Here is a tiny trained network, its code and every weight. The questions are about switching its units off for an input and a target symbol, where a switched-off unit gives its printed mean instead of its output.

import numpy as np


def w(rows, s, z=0):
    codes = np.array(rows[::2]) - 128.0
    scale = np.full(codes.shape[1], s)
    scale[-1] = z or s
    return codes * scale


def f(y):
    return np.maximum(y, 0)


def softmax(a):
    e = np.exp(a - a.max(-1, keepdims=True))
    return e / e.sum(-1, keepdims=True)


def log_softmax(a):
    a = a - a.max(-1, keepdims=True)
    return a - np.log(np.exp(a).sum(-1, keepdims=True))


def net(x, mask):
    ids = ['ΞΣβδεζηλμπτφψ'.index(c) for c in x.split()]
    T = len(ids)
    res = E[ids] + P[:T]
    r = res
    for j in range(2):
        rows = slice(2 * j, 2 * j + 2)
        q, k, v = (r @ M[0][rows].T for M in (Q, K, V))
        z = softmax(np.where(np.tri(T) > 0, q @ k.T / 2**0.5, -1e9)) @ v
        o = O[0][rows]
        res = res + np.where(mask[j], z, o[:, -1]) @ o[:, :-1]
    y = f(res @ A[0][:, :-1].T + A[0][:, -1])
    res = res + np.where(mask[2:10], y, B[0][:, -1]) @ B[0][:, :-1]
    return log_softmax(res[-1] @ U[:, :-1].T + U[:, -1])


Q, K, V, O, A, B = {}, {}, {}, {}, {}, {}
E = w([
[174,96,17,115,122,135],'Ξ',
[125,201,103,61,128,157],'Σ',
[20,83,146,103,89,78],'β',
[54,128,96,190,129,90],'δ',
[70,69,167,117,141,113],'ε',
[113,85,107,183,220,121],'ζ',
[143,252,147,72,178,141],'η',
[98,124,170,94,102,5],'λ',
[55,131,84,112,51,68],'μ',
[149,103,51,183,187,153],'π',
[78,93,142,140,160,61],'τ',
[131,75,88,149,176,197],'φ',
[76,149,132,117,91,11],'ψ',
],0.02)
P = w([
[181,161,152,250,69,175],'0',
[77,97,151,120,188,171],'1',
[94,108,150,181,154,187],'2',
[138,108,129,106,137,122],'3',
[92,116,150,118,162,166],'4',
[93,104,148,89,178,159],'5',
[91,107,143,97,167,154],'6',
[115,116,137,105,158,150],'7',
[116,119,148,115,162,154],'8',
[116,107,157,113,170,167],'9',
],0.015)
Q[0] = w([
[227,198,60,41,14,66],'head 1',
[194,195,139,43,76,108],'head 1',
[212,176,95,79,42,93],'head 2',
[185,234,103,2,55,81],'head 2',
],0.0088)
K[0] = w([
[65,111,98,39,189,132],'head 1',
[116,108,141,40,189,124],'head 1',
[77,107,140,12,203,136],'head 2',
[65,167,59,62,198,137],'head 2',
],0.011)
V[0] = w([
[184,120,154,149,206,218],'head 1',
[85,147,38,83,27,245],'head 1',
[88,243,5,208,141,80],'head 2',
[92,154,223,92,68,96],'head 2',
],0.011)
O[0] = w([
[73,131,97,204,191,101,137],'head 1',
[204,160,249,151,183,34,151],'head 1',
[169,121,77,57,107,30,251],'head 2',
[144,50,191,145,79,191,112],'head 2',
],0.014,0.011)
A[0] = w([
[139,208,81,82,141,128,183],'neuron 1',
[165,83,83,78,189,147,156],'neuron 2',
[2,127,171,125,37,54,203],'neuron 3',
[184,27,198,100,67,155,61],'neuron 4',
[64,210,146,83,173,85,255],'neuron 5',
[152,232,193,127,134,119,110],'neuron 6',
[222,185,183,128,160,76,247],'neuron 7',
[191,118,86,139,156,165,191],'neuron 8',
],0.0088,0.0031)
B[0] = w([
[99,193,182,108,115,225,189],'neuron 1',
[162,84,182,171,70,46,182],'neuron 2',
[169,124,138,236,161,99,198],'neuron 3',
[222,183,73,131,253,180,205],'neuron 4',
[155,144,112,98,150,232,241],'neuron 5',
[123,23,55,91,104,157,176],'neuron 6',
[28,73,214,29,114,195,251],'neuron 7',
[33,171,226,171,167,40,147],'neuron 8',
],0.0061,0.021)
U = w([
[80,195,117,48,59,205,127],'Ξ',
[93,78,201,169,114,88,162],'Σ',
[193,184,197,190,127,193,170],'β',
[137,179,81,68,41,7,180],'δ',
[99,55,170,247,114,195,146],'ε',
[84,131,7,116,113,120,61],'ζ',
[148,54,80,193,167,23,113],'η',
[124,109,92,114,80,249,138],'λ',
[195,170,174,102,90,107,104],'μ',
[161,253,91,89,145,66,4],'π',
[66,15,55,126,45,141,203],'τ',
[113,171,169,208,195,114,140],'φ',
[204,122,33,112,112,110,124],'ψ',
],0.0061,0.0041)

Each question gives the input, a string of symbols that net reads in full, and the target symbol t.
The units are the heads (2 rows each of Q, K, V and O) and the neurons (one row each of A and B). Each row of codes is followed by its name. A weight is (code - 128) times the scale printed after its matrix; where a second scale follows, it is the last column's (O, A, B and U).
mask holds one flag per unit, heads first, then neurons. A switched-off unit (its flag False) gives its mean, the last column of its rows in O or B, instead of its output. The means were averaged over made-up inputs and are rounded, as every weight is.
A unit's drop is (log p(t) with every unit on - log p(t) with that unit switched off) / (log p(t) with every unit on - log p(t) with every unit switched off).
The circuit of an input: a set's keep is (log p(t) with only the set's units on - log p(t) with every unit switched off) / (log p(t) with every unit on - log p(t) with every unit switched off). Starting from all 10 units, units are removed one at a time, each time the one whose removal leaves the highest keep (on an exact tie, the one counted first), for as long as the keep stays at least 0.8.
circuit, biggest first: the units of the circuit, biggest drop first
unit that matters most: the unit with the biggest drop
k most important neurons: the k neurons with the biggest drops, biggest first
which heads matter: for each layer, one digit per head in row order, 1 if its drop is at least 0.15 and else 0, layers parted by /
input Ξ π η μ φ λ δ, target Ξ: unit that matters most -> head 2
input Σ ζ φ Σ β δ ζ Σ δ ε, target Σ: circuit, biggest first -> (head 1; neuron 7)
input μ η η ψ, target η: circuit, biggest first -> (head 1; neuron 3)
input β η μ π, target β: circuit, biggest first -> (head 2; head 1; neuron 4)
input ζ φ μ λ Σ Ξ η η φ, target ζ: which heads matter -> 11
input φ η β π μ φ ζ π, target φ: which heads matter -> 11
input Ξ ε Ξ δ ψ ψ ζ, target Ξ: which heads matter -> 11
input Σ λ ψ, target Σ: circuit, biggest first -> (head 1; neuron 7)
input Ξ τ τ η μ ψ Ξ δ φ, target Ξ: 3 most important neurons -> (neuron 7; neuron 5; neuron 1)
input π μ ψ δ, target π: circuit, biggest first -> (head 2; neuron 1)
input ζ δ δ δ Σ ζ β τ ε, target ζ: circuit, biggest first -> (head 1; head 2)
input μ Σ β φ μ λ φ δ ε ζ, target μ: 2 most important neurons -> (neuron 4; neuron 7)
input Σ ε φ μ λ ε Σ ε τ τ, target Σ: circuit, biggest first -> (head 1; neuron 7)
input φ Ξ λ μ φ φ τ, target φ: circuit, biggest first -> (head 1; head 2)
input Ξ φ φ Σ β, target Ξ: 4 most important neurons -> (neuron 7; neuron 5; neuron 1; neuron 6)
input ε φ ε δ ψ τ ψ Ξ, target τ: 4 most important neurons -> (neuron 4; neuron 5; neuron 3; neuron 2)
input δ ζ η Ξ φ ψ δ β, target δ: which heads matter -> 01
input ε Ξ ψ, target ε: circuit, biggest first -> (head 2)
input λ π η β τ, target λ: circuit, biggest first -> (head 1; head 2)
input ψ φ μ π ψ φ, target ψ: unit that matters most -> neuron 4
input φ Σ φ φ ζ, target φ: which heads matter -> 11
input π φ π, target π: which heads matter -> 01
input Σ ψ Σ δ ζ Ξ, target δ: which heads matter -> 00
input μ φ φ Ξ, target φ: circuit, biggest first -> (head 2; head 1)
input β τ μ β π Ξ λ β ε, target β: circuit, biggest first -> (head 2; neuron 4; head 1)
